Below are the code and all the weights of a small trained network. Each question names an input and a target symbol and asks about switching units off, where a switched-off unit gives its printed mean instead of its output.

import numpy as np


def w(rows, s, z=0):
    codes = np.array(rows[::2]) - 128.0
    scale = np.full(codes.shape[1], s)
    scale[-1] = z or s
    return codes * scale


def f(y):
    return np.maximum(y, 0)


def softmax(a):
    e = np.exp(a - a.max(-1, keepdims=True))
    return e / e.sum(-1, keepdims=True)


def log_softmax(a):
    a = a - a.max(-1, keepdims=True)
    return a - np.log(np.exp(a).sum(-1, keepdims=True))


def net(x, mask):
    ids = ['ΞΣΦΨαβγδεζηθμπτ'.index(c) for c in x.split()]
    T = len(ids)
    res = E[ids] + P[:T]
    u = 0
    for l in range(3):
        q, k, v = (res @ M[l].T for M in (Q, K, V))
        z = softmax(np.where(np.tri(T) > 0, q @ k.T / 3**0.5, -1e9)) @ v
        res = res + np.where(mask[u], z, O[l][:, -1]) @ O[l][:, :-1]
        u += 1
        y = f(res @ A[l][:, :-1].T + A[l][:, -1])
        res = res + np.where(mask[u : u + 12], y, B[l][:, -1]) @ B[l][:, :-1]
        u += 12
    return log_softmax(res[-1] @ U[:, :-1].T + U[:, -1])


Q, K, V, O, A, B = {}, {}, {}, {}, {}, {}
E = w([
[104,163,211,182,151,80],'Ξ',
[136,173,243,19,44,2],'Σ',
[23,133,121,229,103,82],'Φ',
[114,143,152,126,186,135],'Ψ',
[85,133,150,109,210,97],'α',
[39,107,94,155,120,149],'β',
[101,109,153,90,145,172],'γ',
[22,148,114,166,209,79],'δ',
[165,139,164,130,127,125],'ε',
[161,155,159,119,181,101],'ζ',
[44,179,122,217,196,37],'η',
[117,88,113,84,65,167],'θ',
[119,168,151,153,207,49],'μ',
[33,64,10,107,85,142],'π',
[174,117,116,200,39,140],'τ',
],0.013)
P = w([
[122,96,231,193,120,144],'0',
[73,240,204,70,48,234],'1',
[100,166,128,59,86,154],'2',
[103,220,123,40,80,174],'3',
[187,6,128,214,173,81],'4',
[138,95,125,114,128,108],'5',
[174,54,100,128,152,110],'6',
[57,248,59,1,42,147],'7',
[112,118,67,70,106,108],'8',
[123,161,63,61,82,121],'9',
[202,41,52,160,166,105],'10',
[154,112,69,94,121,106],'11',
],0.0065)
Q[0] = w([
[99,133,137,169,60,67],'0.h1',
[84,94,246,89,206,233],'0.h1',
[139,97,44,80,110,17],'0.h1',
],0.012)
K[0] = w([
[114,116,133,62,139,85],'0.h1',
[200,192,74,151,171,230],'0.h1',
[103,152,250,147,67,117],'0.h1',
],0.012)
V[0] = w([
[131,87,128,67,121,167],'0.h1',
[105,69,161,11,57,1],'0.h1',
[122,153,120,113,124,55],'0.h1',
],0.0048)
O[0] = w([
[125,113,78,117,130,105,102],'0.h1',
[254,208,53,107,147,177,254],'0.h1',
[162,165,126,127,118,160,182],'0.h1',
],0.0055,0.0049)
A[0] = w([
[102,152,145,110,107,86,168],'0.n1',
[161,149,61,135,159,162,66],'0.n2',
[91,130,86,169,182,210,185],'0.n3',
[159,140,81,109,195,154,100],'0.n4',
[110,75,99,98,97,129,71],'0.n5',
[140,203,90,112,117,130,2],'0.n6',
[108,168,163,154,131,189,71],'0.n7',
[143,144,100,186,83,147,149],'0.n8',
[129,143,93,143,105,152,84],'0.n9',
[181,96,144,51,125,142,61],'0.n10',
[151,2,137,177,164,104,20],'0.n11',
[161,150,84,152,108,91,72],'0.n12',
],0.0098,0.0053)
B[0] = w([
[185,184,143,99,121,146,207],'0.n1',
[141,115,130,78,104,14,174],'0.n2',
[74,116,255,120,44,98,253],'0.n3',
[116,107,144,152,54,89,177],'0.n4',
[161,144,218,142,177,154,138],'0.n5',
[126,14,133,200,162,86,169],'0.n6',
[174,168,150,145,167,179,143],'0.n7',
[93,124,171,67,148,145,179],'0.n8',
[194,138,135,106,151,163,147],'0.n9',
[25,81,184,204,68,86,155],'0.n10',
[110,126,255,221,163,238,146],'0.n11',
[125,129,168,100,152,112,163],'0.n12',
],0.01,0.0056)
Q[1] = w([
[176,101,253,151,121,98],'1.h1',
[137,251,187,45,80,148],'1.h1',
[156,105,160,77,76,33],'1.h1',
],0.024)
K[1] = w([
[152,188,153,38,45,55],'1.h1',
[191,4,204,168,115,28],'1.h1',
[105,100,36,89,73,28],'1.h1',
],0.021)
V[1] = w([
[167,175,79,254,4,114],'1.h1',
[117,102,137,151,164,142],'1.h1',
[125,149,121,158,134,182],'1.h1',
],0.014)
O[1] = w([
[99,87,150,7,254,111,172],'1.h1',
[134,165,121,120,96,150,63],'1.h1',
[136,165,177,96,127,120,1],'1.h1',
],0.012,0.007)
A[1] = w([
[132,96,115,89,191,99,26],'1.n1',
[68,84,42,83,139,103,25],'1.n2',
[157,2,83,158,137,75,22],'1.n3',
[138,172,147,139,185,149,178],'1.n4',
[128,48,98,96,81,166,59],'1.n5',
[120,145,149,115,104,179,90],'1.n6',
[234,141,71,127,180,123,85],'1.n7',
[112,168,125,62,79,121,78],'1.n8',
[139,169,146,46,41,39,200],'1.n9',
[145,93,179,186,186,233,68],'1.n10',
[231,55,56,78,130,234,156],'1.n11',
[163,192,162,78,97,161,254],'1.n12',
],0.0061,0.0042)
B[1] = w([
[138,150,119,248,40,164,225],'1.n1',
[142,123,177,129,129,116,201],'1.n2',
[106,201,76,75,123,173,225],'1.n3',
[130,89,119,166,156,112,168],'1.n4',
[142,156,126,178,129,118,143],'1.n5',
[133,149,145,65,124,137,155],'1.n6',
[108,47,131,105,187,132,134],'1.n7',
[114,155,126,99,124,138,152],'1.n8',
[121,123,109,158,166,194,253],'1.n9',
[126,160,156,54,117,106,158],'1.n10',
[69,105,97,138,131,103,144],'1.n11',
[122,82,101,146,182,172,212],'1.n12',
],0.013,0.0058)
Q[2] = w([
[72,161,45,136,167,205],'2.h1',
[153,113,141,105,140,158],'2.h1',
[157,251,143,69,128,149],'2.h1',
],0.018)
K[2] = w([
[147,63,116,114,74,24],'2.h1',
[123,151,138,137,127,113],'2.h1',
[188,93,249,138,117,141],'2.h1',
],0.018)
V[2] = w([
[251,90,83,135,161,142],'2.h1',
[80,190,75,170,172,62],'2.h1',
[66,49,110,76,48,139],'2.h1',
],0.02)
O[2] = w([
[112,221,101,225,248,199,5],'2.h1',
[120,198,66,99,120,13,152],'2.h1',
[132,26,108,222,89,126,141],'2.h1',
],0.012,0.02)
A[2] = w([
[142,161,136,215,140,199,118],'2.n1',
[115,123,117,202,114,206,2],'2.n2',
[179,198,178,159,80,187,144],'2.n3',
[75,71,135,70,211,106,143],'2.n4',
[71,138,111,126,133,89,96],'2.n5',
[150,89,114,149,85,120,171],'2.n6',
[113,76,161,163,144,118,102],'2.n7',
[138,215,180,124,77,107,106],'2.n8',
[184,253,156,176,44,158,46],'2.n9',
[128,133,126,230,76,133,141],'2.n10',
[101,76,90,128,220,109,129],'2.n11',
[91,108,133,64,137,161,192],'2.n12',
],0.011,0.0074)
B[2] = w([
[9,83,124,113,127,80,158],'2.n1',
[238,193,124,114,181,74,160],'2.n2',
[103,156,222,130,89,94,154],'2.n3',
[171,121,112,201,75,112,191],'2.n4',
[203,111,159,153,147,156,176],'2.n5',
[61,157,148,101,165,184,252],'2.n6',
[145,147,50,140,175,137,182],'2.n7',
[113,167,35,109,151,193,182],'2.n8',
[133,17,20,198,84,128,144],'2.n9',
[219,113,147,71,122,136,176],'2.n10',
[112,142,181,84,77,177,153],'2.n11',
[150,150,114,198,184,82,212],'2.n12',
],0.013,0.024)
U = w([
[139,166,97,159,171,153,206],'Ξ',
[143,100,81,148,178,112,172],'Σ',
[144,35,90,135,161,40,184],'Φ',
[150,140,137,173,109,153,239],'Ψ',
[162,105,79,176,105,165,107],'α',
[123,43,59,128,202,148,152],'β',
[167,115,146,119,160,116,119],'γ',
[100,120,89,60,157,112,235],'δ',
[97,127,124,143,199,100,127],'ε',
[93,88,56,170,192,112,105],'ζ',
[181,137,57,118,156,73,38],'η',
[131,86,81,102,253,95,121],'θ',
[127,102,40,167,186,144,77],'μ',
[192,87,76,122,164,158,3],'π',
[146,92,89,181,207,121,125],'τ',
],0.0048,0.003)

Each question gives the input, a string of symbols that net reads in full, and the target symbol t.
The units are the heads (3 rows each of Q, K, V and O) and the neurons (one row each of A and B). Each row of codes is followed by its name. A weight is (code - 128) times the scale printed after its matrix; where a second scale follows, it is the last column's (O, A, B and U).
mask holds one flag per unit, layer by layer, with each layer's heads first. A switched-off unit (its flag False) gives its mean, the last column of its rows in O or B, instead of its output. The means were averaged over made-up inputs and are rounded, as every weight is.
A unit's drop is (log p(t) with every unit on - log p(t) with that unit switched off) / (log p(t) with every unit on - log p(t) with every unit switched off).
The circuit of an input: a set's keep is (log p(t) with only the set's units on - log p(t) with every unit switched off) / (log p(t) with every unit on - log p(t) with every unit switched off). Starting from the 12 units with the biggest drops (on a tie, the unit counted first), units are removed one at a time, each time the one whose removal leaves the highest keep (on an exact tie, the one counted first), for as long as the keep stays at least 0.8.
circuit, biggest first: the units of the circuit, biggest drop first
unit that matters most: the unit with the biggest drop
k most important neurons: the k neurons with the biggest drops, biggest first
top k neurons in layer l: the k neurons of layer l with the biggest drops, biggest first
input θ τ δ δ θ δ δ δ θ, target δ: circuit, biggest first => (0.h1 2.h1 2.n6)
input α δ Φ ζ γ Σ η δ, target η: circuit, biggest first => (2.h1 1.n3 1.h1)
input δ δ ε δ θ Σ δ η, target η: circuit, biggest first => (2.h1 0.n6 0.h1 0.n2)
input μ π ζ Φ δ, target π: circuit, biggest first => (2.h1 2.n10 2.n7)
input τ ε Ψ π δ, target ε: 2 most important neurons => (0.n11 1.n12)
input δ Ξ β δ δ δ γ δ γ, target δ: circuit, biggest first => (2.n6 2.h1 0.h1)
input η τ α μ ε γ τ δ, target ε: 2 most important neurons => (0.n3 2.n1)
input α ε θ δ Σ τ, target θ: unit that matters most => 1.n3
input Σ π θ β δ, target β: circuit, biggest first => (2.h1 2.n6)
input α δ α Ψ Φ Φ Φ θ, target Φ: circuit, biggest first => (2.h1 1.h1 2.n4 0.h1)
input α η δ δ, target α: circuit, biggest first => (1.h1 2.n9)
input η θ Ξ Φ γ η Ξ τ δ, target η: 4 most important neurons => (0.n11 0.n6 1.n3 0.n2)
input β η ε, target β: 2 most important neurons => (0.n3 2.n6)
input β θ Ξ δ θ δ δ δ δ β, target δ: top 2 neurons in layer 0 => (0.n3 0.n11)
input δ Φ α β Φ, target Φ: circuit, biggest first => (2.h1 0.h1)
input Φ α δ τ Φ η δ Σ γ, target Φ: circuit, biggest first => (0.h1 2.n8 2.n6)
input ε δ Φ Ψ π η δ δ Ψ, target η: top 3 neurons in layer 0 => (0.n11 0.n6 0.n8)
input δ δ η, target δ: most important neuron => (0.n3)
input Φ Ξ δ δ, target Φ: circuit, biggest first => (2.h1 0.h1)
input Φ δ δ Ψ Σ Σ π Σ, target π: most important neuron => (1.n3)
input γ δ Φ η δ δ η η Σ δ δ β, target Φ: circuit, biggest first => (1.h1 2.h1 0.n3)
input δ ε π γ η θ β Σ δ, target Φ: circuit, biggest first => (2.h1 2.n8)
input Σ γ γ δ δ δ Ξ, target Φ: 2 most important neurons => (0.n3 2.n8)
input Ξ η π, target Ξ: top 2 neurons in layer 1 => (1.n9 1.n4)
input δ δ Ξ η Φ Σ, target η: top 3 neurons in layer 0 => (0.n10 0.n1 0.n2)
input η Φ Σ δ Φ Φ Φ Ξ ζ τ, target θ: 2 most important neurons => (2.n1 2.n2)
input δ τ Φ δ Φ δ γ δ δ, target δ: unit that matters most => 0.n11
